Below is a small trained network, with its code and all its weights. Each question gives an input and a class and asks what happens when units are switched off, that is, made to give their printed mean instead of their output.

import numpy as np


def w(rows, s, z=0):
    codes = np.array(rows[::2]) - 128.0
    scale = np.full(codes.shape[1], s)
    scale[-1] = z or s
    return codes * scale


def f(y):
    return np.maximum(y, 0)


def log_softmax(a):
    a = a - a.max(-1, keepdims=True)
    return a - np.log(np.exp(a).sum(-1, keepdims=True))


def net(x, mask):
    res = np.array(x, float).reshape(1, 7) / 4 @ E
    y = f(res @ A[0][:, :-1].T + A[0][:, -1])
    res = res + np.where(mask, y, B[0][:, -1]) @ B[0][:, :-1]
    return log_softmax(res[-1] @ U[:, :-1].T + U[:, -1])


A, B = {}, {}
E = w([
[89,198,95,216,103,68,163,120,158,26],'x0',
[163,88,240,188,168,121,27,126,175,73],'x1',
[129,129,125,128,129,129,128,128,125,128],'x2',
[31,153,147,146,58,166,66,33,140,191],'x3',
[17,131,154,65,225,57,140,150,186,149],'x4',
[104,251,209,130,162,156,107,186,14,136],'x5',
[138,141,221,87,145,206,255,57,161,75],'x6',
],0.0066)
A[0] = w([
[141,13,78,91,85,116,140,77,226,143,33],'neuron 1',
[89,181,105,214,97,75,162,119,168,49,75],'neuron 2',
[107,223,187,127,139,143,119,171,39,136,67],'neuron 3',
[131,133,192,89,137,179,206,52,155,92,41],'neuron 4',
[164,95,210,175,163,134,45,125,162,71,76],'neuron 5',
[222,113,105,110,180,95,186,221,110,74,62],'neuron 6',
[122,105,61,142,117,64,21,185,117,193,38],'neuron 7',
[68,179,111,195,130,66,154,131,160,56,71],'neuron 8',
[216,106,126,107,176,103,193,218,106,76,87],'neuron 9',
[158,83,216,191,164,130,58,128,155,74,77],'neuron 10',
[206,127,102,117,174,103,176,187,114,88,73],'neuron 11',
[86,194,124,171,99,111,132,89,129,75,84],'neuron 12',
[106,158,39,90,94,139,200,137,80,163,56],'neuron 13',
[209,118,95,190,63,172,114,127,85,122,62],'neuron 14',
[92,194,105,219,96,62,168,105,159,35,85],'neuron 15',
[49,179,143,137,53,178,93,3,129,167,72],'neuron 16',
[107,215,188,116,139,137,107,189,27,148,64],'neuron 17',
[117,101,30,168,125,55,17,206,94,162,46],'neuron 18',
[101,163,52,88,97,142,201,133,68,151,43],'neuron 19',
[139,126,216,83,149,197,253,46,162,92,80],'neuron 20',
[135,134,202,79,147,199,229,54,172,83,31],'neuron 21',
[116,153,58,106,124,136,193,140,104,147,70],'neuron 22',
[125,111,74,143,121,65,63,155,114,158,1],'neuron 23',
[212,131,113,176,56,178,112,130,85,115,68],'neuron 24',
[14,132,154,64,241,29,131,183,203,161,83],'neuron 25',
[173,58,155,32,156,165,108,163,98,214,84],'neuron 26',
[202,118,111,169,87,159,117,121,83,108,56],'neuron 27',
[41,153,151,151,59,162,85,25,130,186,81],'neuron 28',
[127,106,206,183,162,139,47,136,134,79,71],'neuron 29',
[115,219,176,138,136,130,118,177,67,141,74],'neuron 30',
[128,195,99,198,119,79,170,142,152,35,100],'neuron 31',
[221,115,107,111,197,96,186,212,107,69,63],'neuron 32',
[156,42,179,39,152,194,112,129,102,224,81],'neuron 33',
[151,8,52,135,85,90,148,81,227,106,38],'neuron 34',
[211,125,104,178,72,169,116,116,74,109,59],'neuron 35',
[109,157,60,96,103,135,182,124,100,144,42],'neuron 36',
[153,88,208,170,155,122,49,126,178,84,59],'neuron 37',
[129,230,194,124,155,168,104,188,24,119,73],'neuron 38',
[222,136,108,184,65,179,112,119,83,121,82],'neuron 39',
[102,161,37,80,113,150,198,128,84,157,100],'neuron 40',
[98,163,113,159,115,111,143,139,142,78,44],'neuron 41',
[36,124,132,84,214,47,123,164,173,155,44],'neuron 42',
],0.0065,0.0046)
B[0] = w([
[172,80,62,199,214,139,177,73,159,90,233],'neuron 1',
[209,98,141,82,164,184,86,123,79,189,213],'neuron 2',
[148,69,63,197,196,116,174,72,191,89,207],'neuron 3',
[130,203,73,182,98,122,100,188,69,66,202],'neuron 4',
[173,189,170,89,70,38,188,157,198,193,202],'neuron 5',
[10,87,139,154,108,127,48,156,172,161,206],'neuron 6',
[153,218,70,191,102,134,99,199,48,53,218],'neuron 7',
[189,102,149,80,128,187,101,112,71,163,201],'neuron 8',
[18,76,136,148,117,132,43,164,170,173,209],'neuron 9',
[167,187,158,93,72,52,187,154,191,192,203],'neuron 10',
[47,90,132,137,114,122,66,150,158,147,188],'neuron 11',
[159,79,129,102,157,169,91,128,112,172,183],'neuron 12',
[183,183,184,106,92,53,169,144,201,181,206],'neuron 13',
[71,134,190,69,113,143,189,72,102,62,200],'neuron 14',
[214,92,134,76,166,201,83,128,72,199,228],'neuron 15',
[3,64,141,141,123,108,41,184,193,158,231],'neuron 16',
[171,72,56,199,201,121,188,73,189,97,213],'neuron 17',
[140,234,77,188,92,125,119,191,44,36,240],'neuron 18',
[178,185,163,115,90,62,169,153,202,188,196],'neuron 19',
[129,226,68,197,93,119,80,211,49,58,251],'neuron 20',
[137,220,55,197,100,115,96,195,44,56,222],'neuron 21',
[158,154,162,110,101,80,146,133,161,182,183],'neuron 22',
[128,171,95,161,123,138,123,163,101,97,172],'neuron 23',
[64,121,176,69,112,145,170,69,101,75,202],'neuron 24',
[65,122,197,47,73,172,209,47,74,37,253],'neuron 25',
[213,97,136,78,165,214,63,117,75,197,217],'neuron 26',
[85,134,160,84,119,139,163,96,111,96,179],'neuron 27',
[32,70,123,145,131,120,52,175,170,175,229],'neuron 28',
[164,160,149,113,102,73,164,144,175,179,192],'neuron 29',
[147,78,74,178,178,117,175,87,163,98,194],'neuron 30',
[188,85,136,84,163,201,67,123,81,197,213],'neuron 31',
[15,78,135,147,116,124,52,164,169,161,207],'neuron 32',
[213,110,128,98,158,186,84,130,69,181,227],'neuron 33',
[156,62,45,228,241,115,207,59,199,87,245],'neuron 34',
[72,119,180,77,103,148,175,79,104,79,196],'neuron 35',
[167,160,148,116,104,77,153,144,169,171,175],'neuron 36',
[179,186,156,110,80,56,179,149,178,183,195],'neuron 37',
[148,55,57,196,202,129,178,67,195,97,226],'neuron 38',
[53,109,191,62,101,145,180,67,93,60,211],'neuron 39',
[178,166,181,96,85,49,165,150,198,194,221],'neuron 40',
[148,128,133,112,131,146,105,127,100,145,152],'neuron 41',
[79,130,197,63,90,162,189,58,81,42,208],'neuron 42',
],0.0062,0.0063)
U = w([
[164,67,71,218,211,116,192,66,198,90,78],'0',
[139,218,89,192,92,117,93,211,44,62,79],'1',
[181,176,178,84,72,31,177,156,208,204,137],'2',
[51,110,194,35,99,160,187,59,82,55,115],'3',
[2,63,138,151,120,127,22,176,183,179,134],'4',
[235,87,138,71,168,217,66,121,59,206,254],'5',
],0.0093,0.0018)

Each question gives the input, the list of numbers given to net, and the class t.
The units are the neurons (one row each of A and B). Each row of codes is followed by its name. A weight is (code - 128) times the scale printed after its matrix; where a second scale follows, it is the last column's (A, B and U).
mask holds one flag per neuron, in row order. A switched-off neuron (its flag False) gives its mean, the last column of its row in B, instead of its output. The means were averaged over made-up inputs and are rounded, as every weight is.
A unit's drop is (log p(t) with every unit on - log p(t) with that unit switched off) / (log p(t) with every unit on - log p(t) with every unit switched off).
The circuit of an input: a set's keep is (log p(t) with only the set's units on - log p(t) with every unit switched off) / (log p(t) with every unit on - log p(t) with every unit switched off). Starting from the 12 units with the biggest drops (on a tie, the unit counted first), units are removed one at a time, each time the one whose removal leaves the highest keep (on an exact tie, the one counted first), for as long as the keep stays at least 0.8.
circuit, biggest first: the units of the circuit, biggest drop first
k most important neurons: the k neurons with the biggest drops, biggest first
drop of u: that unit's drop, to one decimal
input [-8,6,4,3,5,0,-1], class 5: circuit, biggest first => [neuron 33]
input [-4,5,4,4,-4,-6,-6], class 0: 3 most important neurons => [neuron 34; neuron 1; neuron 20]
input [-3,-7,-2,1,-6,-1,6], class 2: 3 most important neurons => [neuron 40; neuron 13; neuron 19]
input [-1,5,6,3,5,-1,5], class 1: circuit, biggest first => [neuron 20; neuron 21]
input [2,-5,7,6,4,-6,-5], class 0: 2 most important neurons => [neuron 34; neuron 1]
input [3,3,8,-2,-8,2,8], class 1: 4 most important neurons => [neuron 20; neuron 21; neuron 4; neuron 25]
input [5,-7,2,1,5,6,2], class 2: 2 most important neurons => [neuron 40; neuron 19]
input [1,7,-4,-6,4,3,-5], class 2: 4 most important neurons => [neuron 5; neuron 10; neuron 37; neuron 29]
input [5,0,-4,5,3,2,5], class 1: 2 most important neurons => [neuron 20; neuron 21]
input [0,0,-7,-1,-6,-5,2], class 3: circuit, biggest first => [neuron 39; neuron 14]
input [6,5,7,-5,-5,7,7], class 0: 3 most important neurons => [neuron 38; neuron 3; neuron 17]
input [8,-5,7,-5,8,-4,-2], class 3: 2 most important neurons => [neuron 25; neuron 42]
input [-8,5,-3,-4,-5,-8,-4], class 0: 2 most important neurons => [neuron 34; neuron 1]
input [4,6,-3,-5,5,4,5], class 2: circuit, biggest first => [neuron 5]
input [-2,6,-3,-5,2,-2,-6], class 1: 4 most important neurons => [neuron 18; neuron 7; neuron 40; neuron 13]
input [-1,-4,3,-4,-6,2,8], class 1: 2 most important neurons => [neuron 20; neuron 21]
input [-8,-8,1,-4,4,6,-5], class 2: 2 most important neurons => [neuron 40; neuron 13]
input [-8,-8,-2,6,4,2,-3], class 2: 3 most important neurons => [neuron 40; neuron 13; neuron 19]
input [-6,2,5,-8,-7,8,5], class 0: 4 most important neurons => [neuron 38; neuron 17; neuron 3; neuron 30]
input [-5,-6,-1,2,-8,1,6], class 3: circuit, biggest first => [neuron 39]
input [-3,4,-1,4,-5,-5,-8], class 1: drop of neuron 18 => 0.1
input [1,2,8,-8,-8,6,-7], class 3: drop of neuron 35 => 0.2
input [-4,8,5,-5,-7,8,-5], class 0: drop of neuron 17 => 0.3
input [-5,-5,-8,1,-2,3,-2], class 2: drop of neuron 10 => -0.2
